Below is a small trained network, with its code and all its weights. Each question gives an input and a target symbol and asks what happens when units are switched off, that is, made to give their printed mean instead of their output.

import numpy as np


def w(rows, s, z=0):
    codes = np.array(rows[::2]) - 128.0
    scale = np.full(codes.shape[1], s)
    scale[-1] = z or s
    return codes * scale


def norm(h):
    return h / np.sqrt((h * h).mean(-1, keepdims=True) + 1e-5)


def f(y):
    return np.maximum(y, 0)


def softmax(a):
    e = np.exp(a - a.max(-1, keepdims=True))
    return e / e.sum(-1, keepdims=True)


def log_softmax(a):
    a = a - a.max(-1, keepdims=True)
    return a - np.log(np.exp(a).sum(-1, keepdims=True))


def net(x, mask):
    ids = ['αβεζημξπτφψω'.index(c) for c in x.split()]
    T = len(ids)
    res = E[ids] + P[:T]
    q, k, v = (norm(res) @ M[0].T for M in (Q, K, V))
    z = softmax(np.where(np.tri(T) > 0, q @ k.T / 2**0.5, -1e9)) @ v
    res = res + np.where(mask[0], z, O[0][:, -1]) @ O[0][:, :-1]
    y = f(norm(res) @ A[0][:, :-1].T + A[0][:, -1])
    res = res + np.where(mask[1:13], y, B[0][:, -1]) @ B[0][:, :-1]
    return log_softmax(norm(res)[-1] @ U[:, :-1].T + U[:, -1])


Q, K, V, O, A, B = {}, {}, {}, {}, {}, {}
E = w([
[169,103,74,121,155],'α',
[121,92,142,127,158],'β',
[114,159,86,183,163],'ε',
[144,179,154,52,120],'ζ',
[59,147,124,79,110],'η',
[94,101,128,160,142],'μ',
[91,79,153,157,156],'ξ',
[184,134,203,116,120],'π',
[162,112,114,179,78],'τ',
[122,128,96,142,250],'φ',
[105,85,137,140,158],'ψ',
[76,47,33,79,73],'ω',
],0.024)
P = w([
[111,211,26,136,253],'0',
[91,177,50,133,196],'1',
[94,165,67,131,173],'2',
[88,143,78,129,147],'3',
[82,141,94,136,132],'4',
[78,137,106,139,109],'5',
[67,129,129,132,94],'6',
[73,118,122,133,69],'7',
[62,103,124,132,49],'8',
[51,108,133,140,42],'9',
[70,106,118,127,69],'10',
],0.0043)
Q[0] = w([
[196,203,1,45,91],'h1',
[100,11,160,186,76],'h1',
],0.015)
K[0] = w([
[136,147,71,168,227],'h1',
[126,123,131,98,7],'h1',
],0.017)
V[0] = w([
[191,233,125,48,125],'h1',
[253,100,167,220,142],'h1',
],0.0051)
O[0] = w([
[113,68,168,94,2,2],'h1',
[117,93,183,235,132,174],'h1',
],0.0087,0.0021)
A[0] = w([
[142,182,137,140,45,218],'n1',
[195,161,173,80,196,4],'n2',
[148,252,166,78,135,21],'n3',
[216,80,214,114,169,121],'n4',
[210,116,146,80,148,210],'n5',
[118,66,111,104,70,234],'n6',
[213,133,192,183,60,151],'n7',
[90,56,125,152,139,153],'n8',
[201,143,44,98,107,130],'n9',
[126,220,105,203,108,54],'n10',
[199,76,96,127,17,242],'n11',
[174,213,113,172,210,39],'n12',
],0.012,0.0036)
B[0] = w([
[142,49,111,121,169,154],'n1',
[193,54,49,69,59,146],'n2',
[188,103,231,109,149,143],'n3',
[35,156,76,220,79,164],'n4',
[36,128,158,117,102,158],'n5',
[86,180,204,114,120,182],'n6',
[74,30,160,76,93,178],'n7',
[168,132,76,72,111,209],'n8',
[61,118,199,180,205,160],'n9',
[125,218,92,163,113,212],'n10',
[254,124,146,136,197,184],'n11',
[164,163,194,114,5,254],'n12',
],0.0085,0.0081)
U = w([
[89,68,27,225,175,95],'α',
[80,61,177,173,58,153],'β',
[149,120,123,142,139,44],'ε',
[102,84,7,77,155,193],'ζ',
[22,187,173,78,169,37],'η',
[245,139,74,107,212,139],'μ',
[253,59,105,194,135,164],'ξ',
[143,118,115,141,150,58],'π',
[136,219,127,186,101,254],'τ',
[114,134,190,181,255,100],'φ',
[192,96,37,92,23,41],'ψ',
[212,148,231,70,123,141],'ω',
],0.009,0.0033)

Each question gives the input, a string of symbols that net reads in full, and the target symbol t.
The units are the heads (2 rows each of Q, K, V and O) and the neurons (one row each of A and B). Each row of codes is followed by its name. A weight is (code - 128) times the scale printed after its matrix; where a second scale follows, it is the last column's (O, A, B and U).
mask holds one flag per unit, heads first, then neurons. A switched-off unit (its flag False) gives its mean, the last column of its rows in O or B, instead of its output. The means were averaged over made-up inputs and are rounded, as every weight is.
A unit's drop is (log p(t) with every unit on - log p(t) with that unit switched off) / (log p(t) with every unit on - log p(t) with every unit switched off).
The circuit of an input: a set's keep is (log p(t) with only the set's units on - log p(t) with every unit switched off) / (log p(t) with every unit on - log p(t) with every unit switched off). Starting from the 12 units with the biggest drops (on a tie, the unit counted first), units are removed one at a time, each time the one whose removal leaves the highest keep (on an exact tie, the one counted first), for as long as the keep stays at least 0.8.
units of the circuit, in order: the units of the circuit, biggest drop first
top k neurons: the k neurons with the biggest drops, biggest first
drop of u: that unit's drop, to one decimal
input ε ψ ψ ε η μ α ψ, target η: units of the circuit, in order	(h1, n6, n12)
input ε ε ε ψ ψ ε ψ, target μ: top 2 neurons	(n6, n7)
input μ ε α μ π η μ β, target η: top neuron	(n6)
input π ξ β, target β: top 2 neurons	(n4, n6)
input π μ ω μ ψ β ε ξ ψ β β, target ζ: units of the circuit, in order	(n12, h1)
input τ ψ ω α ε β ε ω μ ε μ, target ζ: units of the circuit, in order	(n12, h1)
input τ τ η ε μ ε ζ ζ α β, target ω: units of the circuit, in order	(h1, n11, n6)
input π π ω ψ ψ ε β ε β μ, target ζ: top 2 neurons	(n12, n8)
input μ ε ψ ε η τ, target ξ: top 2 neurons	(n11, n7)
input β ε μ β ψ α ε ψ π, target β: units of the circuit, in order	(n4, n7)
input μ μ ε ε τ, target ξ: units of the circuit, in order	(n11, n12)
input τ ε ε ξ, target α: top 2 neurons	(n12, n8)
input ξ ε ε μ μ ξ, target φ: top 3 neurons	(n10, n4, n11)
input ω ε ζ ε ξ ε μ, target ω: drop of h1	1.8
input ω ε ε β ε ε ω ε α μ φ, target μ: drop of n10	0.2
input β ε ζ ε ε β ξ, target ω: drop of h1	1.9
input ε μ ω ε β ε ξ ψ, target ζ: drop of n12	0.2
input ε ε μ φ α ε ξ, target φ: top 2 neurons	(n10, n4)
